Here is a tiny trained network, its code and every weight. The questions are about switching its units off for an input and a class, where a switched-off unit gives its printed mean instead of its output.

import numpy as np


def w(rows, s, z=0):
    codes = np.array(rows[::2]) - 128.0
    scale = np.full(codes.shape[1], s)
    scale[-1] = z or s
    return codes * scale


def f(y):
    return np.maximum(y, 0)


def log_softmax(a):
    a = a - a.max(-1, keepdims=True)
    return a - np.log(np.exp(a).sum(-1, keepdims=True))


def net(x, mask):
    res = np.array(x, float).reshape(1, 3) / 4 @ E
    y = f(res @ A[0][:, :-1].T + A[0][:, -1])
    res = res + np.where(mask, y, B[0][:, -1]) @ B[0][:, :-1]
    return log_softmax(res[-1] @ U[:, :-1].T + U[:, -1])


A, B = {}, {}
E = w([
[10,255,17,70,92,196],'x0',
[161,102,101,154,211,230],'x1',
[95,66,96,199,38,128],'x2',
],0.0083)
A[0] = w([
[122,110,113,198,60,51,187],'neuron 0',
[138,37,100,194,163,194,254],'neuron 1',
[183,205,146,61,124,72,132],'neuron 2',
[185,151,153,129,187,181,118],'neuron 3',
[109,196,84,159,58,110,137],'neuron 4',
[87,181,2,27,114,214,250],'neuron 5',
],0.0089,0.0034)
B[0] = w([
[98,146,207,154,88,244,183],'neuron 0',
[171,115,129,164,130,2,187],'neuron 1',
[233,111,92,139,55,128,164],'neuron 2',
[65,236,183,185,186,126,158],'neuron 3',
[84,159,123,149,112,66,180],'neuron 4',
[125,96,38,84,130,189,252],'neuron 5',
],0.0087,0.015)
U = w([
[184,116,184,136,142,95,252],'0',
[175,121,2,89,131,78,173],'1',
[134,212,159,157,237,88,94],'2',
[140,181,107,80,195,234,6],'3',
[157,110,184,156,85,163,49],'4',
[80,177,102,111,107,153,132],'5',
],0.0097,0.0036)

Each question gives the input, the list of numbers given to net, and the class t.
The units are the neurons (one row each of A and B). Each row of codes is followed by its name. A weight is (code - 128) times the scale printed after its matrix; where a second scale follows, it is the last column's (A, B and U).
mask holds one flag per neuron, in row order. A switched-off neuron (its flag False) gives its mean, the last column of its row in B, instead of its output. The means were averaged over made-up inputs and are rounded, as every weight is.
A unit's drop is (log p(t) with every unit on - log p(t) with that unit switched off) / (log p(t) with every unit on - log p(t) with every unit switched off).
The circuit of an input: a set's keep is (log p(t) with only the set's units on - log p(t) with every unit switched off) / (log p(t) with every unit on - log p(t) with every unit switched off). Starting from all 6 units, units are removed one at a time, each time the one whose removal leaves the highest keep (on an exact tie, the one counted first), for as long as the keep stays at least 0.8.
circuit, biggest first: the units of the circuit, biggest drop first
most important unit: the unit with the biggest drop
top k neurons: the k neurons with the biggest drops, biggest first
drop when u is switched off: that unit's drop, to one decimal
input [-1,2,-4], class 2: circuit, biggest first	[neuron 5; neuron 3]
input [8,8,4], class 1: circuit, biggest first	[neuron 0; neuron 1]
input [7,-3,0], class 1: circuit, biggest first	[neuron 5; neuron 0]
input [-5,1,-6], class 2: most important unit	neuron 3
input [7,0,0], class 1: top 2 neurons	[neuron 0; neuron 5]
input [-7,3,-1], class 2: top 4 neurons	[neuron 3; neuron 2; neuron 5; neuron 0]
input [-3,7,4], class 0: circuit, biggest first	[neuron 5; neuron 1]
input [6,-2,-3], class 1: circuit, biggest first	[neuron 0; neuron 5]
input [-4,-5,4], class 4: top 2 neurons	[neuron 0; neuron 1]
input [-7,4,-1], class 2: circuit, biggest first	[neuron 3; neuron 2]
input [-2,5,-1], class 2: circuit, biggest first	[neuron 3; neuron 5]
input [7,-7,0], class 1: top 3 neurons	[neuron 5; neuron 2; neuron 3]
input [0,-3,7], class 4: top 2 neurons	[neuron 0; neuron 5]
input [8,4,2], class 1: most important unit	neuron 0
input [-4,8,8], class 0: circuit, biggest first	[neuron 1; neuron 5]
input [2,-8,-7], class 1: top 2 neurons	[neuron 2; neuron 0]
input [0,-7,8], class 4: top 3 neurons	[neuron 0; neuron 5; neuron 3]
input [0,-5,1], class 4: top 2 neurons	[neuron 5; neuron 0]
input [6,3,2], class 1: top 3 neurons	[neuron 0; neuron 5; neuron 3]
input [-1,-8,2], class 4: most important unit	neuron 0
input [2,8,5], class 1: top 2 neurons	[neuron 1; neuron 0]
input [3,-8,-8], class 1: top 2 neurons	[neuron 2; neuron 0]
input [-1,2,3], class 0: top 2 neurons	[neuron 5; neuron 1]
input [-8,5,-1], class 2: top 2 neurons	[neuron 3; neuron 2]
input [-3,5,0], class 2: top 3 neurons	[neuron 3; neuron 5; neuron 2]
input [-2,7,-5], class 2: drop when neuron 3 is switched off	0.2
input [-3,-5,5], class 4: circuit, biggest first	[neuron 0]
input [-6,7,-1], class 2: drop when neuron 3 is switched off	0.6
